Below are the code and all the weights of a small trained network. Each question names an input and a class and asks about switching units off, where a switched-off unit gives its printed mean instead of its output.

import numpy as np


def w(rows, s, z=0):
    codes = np.array(rows[::2]) - 128.0
    scale = np.full(codes.shape[1], s)
    scale[-1] = z or s
    return codes * scale


def f(y):
    return np.maximum(y, 0)


def log_softmax(a):
    a = a - a.max(-1, keepdims=True)
    return a - np.log(np.exp(a).sum(-1, keepdims=True))


def net(x, mask):
    res = np.array(x, float).reshape(1, 4) / 4 @ E
    y = f(res @ A[0][:, :-1].T + A[0][:, -1])
    res = res + np.where(mask, y, B[0][:, -1]) @ B[0][:, :-1]
    return log_softmax(res[-1] @ U[:, :-1].T + U[:, -1])


A, B = {}, {}
E = w([
[225,42,150,223],'x0',
[207,235,43,190],'x1',
[45,148,151,242],'x2',
[168,195,255,130],'x3',
],0.0094)
A[0] = w([
[240,78,114,50,2],'neuron 1',
[182,172,86,168,96],'neuron 2',
[59,197,113,104,141],'neuron 3',
[117,48,23,150,54],'neuron 4',
[129,133,103,87,165],'neuron 5',
[211,43,146,214,52],'neuron 6',
[88,37,194,108,110],'neuron 7',
[188,173,236,139,86],'neuron 8',
[83,96,134,247,75],'neuron 9',
[188,216,72,172,89],'neuron 10',
[86,137,152,193,71],'neuron 11',
],0.016,0.003)
B[0] = w([
[205,150,192,183,220],'neuron 1',
[135,64,122,113,194],'neuron 2',
[156,189,144,71,231],'neuron 3',
[37,156,102,204,228],'neuron 4',
[129,159,142,123,178],'neuron 5',
[112,194,120,6,239],'neuron 6',
[137,29,83,97,250],'neuron 7',
[38,156,82,207,225],'neuron 8',
[192,150,178,162,233],'neuron 9',
[121,45,115,101,223],'neuron 10',
[182,120,152,163,195],'neuron 11',
],0.027,0.014)
U = w([
[135,6,93,104,161],'0',
[125,169,119,50,232],'1',
[59,124,93,192,90],'2',
[207,110,168,174,4],'3',
],0.014,0.0028)

Each question gives the input, the list of numbers given to net, and the class t.
The units are the neurons (one row each of A and B). Each row of codes is followed by its name. A weight is (code - 128) times the scale printed after its matrix; where a second scale follows, it is the last column's (A, B and U).
mask holds one flag per neuron, in row order. A switched-off neuron (its flag False) gives its mean, the last column of its row in B, instead of its output. The means were averaged over made-up inputs and are rounded, as every weight is.
A unit's drop is (log p(t) with every unit on - log p(t) with that unit switched off) / (log p(t) with every unit on - log p(t) with every unit switched off).
most important unit: the unit with the biggest drop
k most important neurons: the k neurons with the biggest drops, biggest first
drop when u is switched off: that unit's drop, to one decimal
input [4,-4,-6,7], class 2: most important unit	neuron 8
input [-4,5,3,-2], class 0: 3 most important neurons	neuron 10; neuron 6; neuron 2
input [-4,6,-6,-2], class 0: 2 most important neurons	neuron 10; neuron 9
input [-5,8,1,-8], class 0: 2 most important neurons	neuron 10; neuron 2
input [-8,5,7,-8], class 1: 2 most important neurons	neuron 3; neuron 8
input [8,-4,-8,-5], class 1: 3 most important neurons	neuron 6; neuron 9; neuron 11
input [4,6,-4,5], class 0: 2 most important neurons	neuron 10; neuron 2
input [5,4,1,-6], class 2: 2 most important neurons	neuron 4; neuron 3
input [-6,4,7,4], class 3: 2 most important neurons	neuron 6; neuron 11
input [-1,5,-8,0], class 3: 2 most important neurons	neuron 1; neuron 7
input [6,6,-3,6], class 0: 2 most important neurons	neuron 10; neuron 2
input [-1,7,-3,-6], class 0: 3 most important neurons	neuron 10; neuron 2; neuron 8
input [6,1,-8,-7], class 3: 2 most important neurons	neuron 1; neuron 8
input [3,1,0,3], class 1: most important unit	neuron 4
input [-7,-6,5,8], class 2: 3 most important neurons	neuron 8; neuron 6; neuron 10
input [0,2,-4,1], class 3: 3 most important neurons	neuron 7; neuron 1; neuron 6
input [-6,1,5,-4], class 1: drop when neuron 1 is switched off	0.2
input [-7,-7,8,-3], class 3: drop when neuron 2 is switched off	0.3
input [-1,1,4,0], class 3: drop when neuron 6 is switched off	1.3
input [-4,-4,-4,4], class 0: drop when neuron 9 is switched off	1.2
input [-5,-6,-3,-2], class 0: most important unit	neuron 7
